Below is a small trained network, with its code and all its weights. Each question gives an input and a target symbol and asks what happens when units are switched off, that is, made to give their printed mean instead of their output.

import numpy as np


def w(rows, s, z=0):
    codes = np.array(rows[::2]) - 128.0
    scale = np.full(codes.shape[1], s)
    scale[-1] = z or s
    return codes * scale


def norm(h):
    return h / np.sqrt((h * h).mean(-1, keepdims=True) + 1e-5)


def softmax(a):
    e = np.exp(a - a.max(-1, keepdims=True))
    return e / e.sum(-1, keepdims=True)


def log_softmax(a):
    a = a - a.max(-1, keepdims=True)
    return a - np.log(np.exp(a).sum(-1, keepdims=True))


def net(x, mask):
    ids = ['ΞΣΩβγδεζηθλμπτφψ'.index(c) for c in x.split()]
    T = len(ids)
    res = E[ids] + P[:T]
    u = 0
    for l in range(3):
        r = norm(res)
        for j in range(2):
            rows = slice(2 * j, 2 * j + 2)
            q, k, v = (r @ M[l][rows].T for M in (Q, K, V))
            z = softmax(np.where(np.tri(T) > 0, q @ k.T / 2**0.5, -1e9)) @ v
            o = O[l][rows]
            res = res + np.where(mask[u + j], z, o[:, -1]) @ o[:, :-1]
        u += 2
    return log_softmax(norm(res)[-1] @ U[:, :-1].T + U[:, -1])


Q, K, V, O = {}, {}, {}, {}
E = w([
[137,66,156,217,137],'Ξ',
[138,107,133,158,143],'Σ',
[115,112,118,173,180],'Ω',
[149,128,100,148,195],'β',
[90,140,143,151,227],'γ',
[132,217,158,111,254],'δ',
[66,115,118,157,207],'ε',
[87,180,105,142,229],'ζ',
[107,110,160,180,173],'η',
[167,113,167,181,177],'θ',
[166,64,131,174,159],'λ',
[175,93,110,199,173],'μ',
[158,165,147,170,214],'π',
[116,114,119,133,228],'τ',
[124,90,133,199,187],'φ',
[113,80,141,166,181],'ψ',
],0.0068)
P = w([
[142,148,131,87,115],'0',
[43,97,111,250,147],'1',
[143,104,153,93,162],'2',
[91,130,137,204,146],'3',
[156,87,148,88,151],'4',
[109,165,127,198,158],'5',
[151,88,151,83,153],'6',
[118,184,139,196,155],'7',
[154,83,147,81,154],'8',
[128,200,135,197,156],'9',
[148,82,148,78,156],'10',
[139,203,139,202,150],'11',
[149,85,147,77,157],'12',
[147,220,133,189,146],'13',
],0.013)
Q[0] = w([
[179,229,120,123,150],'L0H1',
[90,163,3,139,113],'L0H1',
[155,44,112,155,110],'L0H2',
[104,205,196,153,144],'L0H2',
],0.0078)
K[0] = w([
[198,115,166,29,252],'L0H1',
[131,100,254,166,158],'L0H1',
[117,70,107,106,75],'L0H2',
[72,214,107,108,147],'L0H2',
],0.0079)
V[0] = w([
[246,12,159,151,224],'L0H1',
[154,187,112,253,119],'L0H1',
[155,217,30,188,185],'L0H2',
[139,14,84,174,83],'L0H2',
],0.0044)
O[0] = w([
[81,92,253,162,96,254],'L0H1',
[160,205,187,127,170,130],'L0H1',
[172,29,144,155,132,193],'L0H2',
[158,111,207,82,197,61],'L0H2',
],0.0047,0.005)
Q[1] = w([
[116,178,188,106,106],'L1H1',
[216,89,214,2,210],'L1H1',
[185,41,122,121,98],'L1H2',
[115,51,144,211,53],'L1H2',
],0.0079)
K[1] = w([
[76,155,115,34,164],'L1H1',
[136,254,73,31,38],'L1H1',
[88,42,89,194,45],'L1H2',
[132,132,162,221,118],'L1H2',
],0.0069)
V[1] = w([
[234,153,97,173,52],'L1H1',
[119,58,119,197,254],'L1H1',
[161,49,148,85,138],'L1H2',
[120,85,155,252,135],'L1H2',
],0.0062)
O[1] = w([
[93,177,119,2,144,80],'L1H1',
[117,195,150,227,152,240],'L1H1',
[215,165,71,194,29,125],'L1H2',
[35,201,54,141,138,253],'L1H2',
],0.0068,0.0053)
Q[2] = w([
[50,158,32,171,46],'L2H1',
[147,102,207,123,222],'L2H1',
[56,159,109,138,93],'L2H2',
[168,94,212,112,250],'L2H2',
],0.014)
K[2] = w([
[99,142,122,191,192],'L2H1',
[136,138,103,79,35],'L2H1',
[94,161,113,180,160],'L2H2',
[150,121,117,82,7],'L2H2',
],0.018)
V[2] = w([
[17,134,159,131,133],'L2H1',
[166,154,249,141,170],'L2H1',
[137,188,105,113,153],'L2H2',
[130,115,86,169,207],'L2H2',
],0.011)
O[2] = w([
[18,96,91,127,149,253],'L2H1',
[100,107,236,88,120,199],'L2H1',
[131,220,164,134,254,131],'L2H2',
[160,40,140,114,250,241],'L2H2',
],0.0089,0.0041)
U = w([
[56,107,195,109,65,56],'Ξ',
[133,129,109,72,97,253],'Σ',
[144,182,36,120,149,139],'Ω',
[186,216,123,124,118,174],'β',
[116,8,152,90,134,56],'γ',
[147,124,236,66,131,106],'δ',
[180,71,66,128,154,109],'ε',
[207,135,117,94,213,78],'ζ',
[59,84,81,65,117,119],'η',
[62,228,112,121,75,102],'θ',
[137,148,153,169,44,142],'λ',
[133,203,198,191,155,123],'μ',
[71,193,132,36,179,60],'π',
[210,97,154,160,101,152],'τ',
[47,91,116,165,162,147],'φ',
[126,78,74,150,73,153],'ψ',
],0.016,0.0055)

Each question gives the input, a string of symbols that net reads in full, and the target symbol t.
The units are the heads (2 rows each of Q, K, V and O). Each row of codes is followed by its name. A weight is (code - 128) times the scale printed after its matrix; where a second scale follows, it is the last column's (O and U).
mask holds one flag per head, layer by layer. A switched-off head (its flag False) gives its mean, the last column of its rows in O, instead of its output. The means were averaged over made-up inputs and are rounded, as every weight is.
A unit's drop is (log p(t) with every unit on - log p(t) with that unit switched off) / (log p(t) with every unit on - log p(t) with every unit switched off).
The circuit of an input: a set's keep is (log p(t) with only the set's units on - log p(t) with every unit switched off) / (log p(t) with every unit on - log p(t) with every unit switched off). Starting from all 6 units, units are removed one at a time, each time the one whose removal leaves the highest keep (on an exact tie, the one counted first), for as long as the keep stays at least 0.8.
units of the circuit, in order: the units of the circuit, biggest drop first
unit that matters most: the unit with the biggest drop
which heads matter: for each layer, one digit per head in row order, 1 if its drop is at least 0.15 and else 0, layers parted by /
input δ δ δ, target δ: units of the circuit, in order => L1H2, L2H1
input μ ε μ ζ η ζ γ β η, target μ: unit that matters most => L1H2
input π π η, target π: units of the circuit, in order => L0H2, L1H1, L2H2
input π γ μ φ θ β τ γ λ, target π: units of the circuit, in order => L0H2, L1H1, L2H2
input η γ μ π π, target η: units of the circuit, in order => L0H2, L1H2, L1H1, L2H2
input π Ξ ε, target π: units of the circuit, in order => L1H1, L0H2, L2H2
input π β ε π θ ζ δ Ω π γ ζ Ξ ζ, target π: units of the circuit, in order => L0H2, L1H1, L2H2
input δ μ η, target δ: units of the circuit, in order => L1H2, L2H1, L0H1
input γ η ζ, target γ: units of the circuit, in order => L1H2, L0H2, L1H1, L2H2
input μ η δ π τ Ω θ δ θ λ θ, target μ: units of the circuit, in order => L1H1, L2H2
input Σ π τ τ δ γ γ, target Σ: which heads matter => 01 / 11 / 11
input Ξ Ω η δ θ Ω φ, target Ξ: units of the circuit, in order => L0H2, L2H2, L1H1
input δ η π ψ μ η μ, target δ: units of the circuit, in order => L1H2, L2H1, L0H1, L1H1
input η λ ζ δ β Ω δ δ φ ε Σ Ω π, target η: unit that matters most => L0H2
input θ λ Σ θ ε, target θ: which heads matter => 00 / 10 / 01
input θ ζ δ π θ δ β λ Ω δ δ γ η, target θ: which heads matter => 01 / 10 / 01
input ζ λ ε β π θ μ Ξ η λ τ, target ζ: which heads matter => 11 / 11 / 10
input Ω ζ γ π μ δ δ λ ζ β θ μ ε, target Ω: which heads matter => 11 / 10 / 10
input θ λ μ, target θ: which heads matter => 00 / 10 / 01
input δ θ θ γ Ω τ φ ψ δ π Ξ γ θ, target δ: which heads matter => 10 / 01 / 10
input λ μ ψ μ δ ψ λ β Ω δ ζ, target λ: unit that matters most => L2H2
input γ μ θ π π φ δ, target γ: which heads matter => 01 / 11 / 01
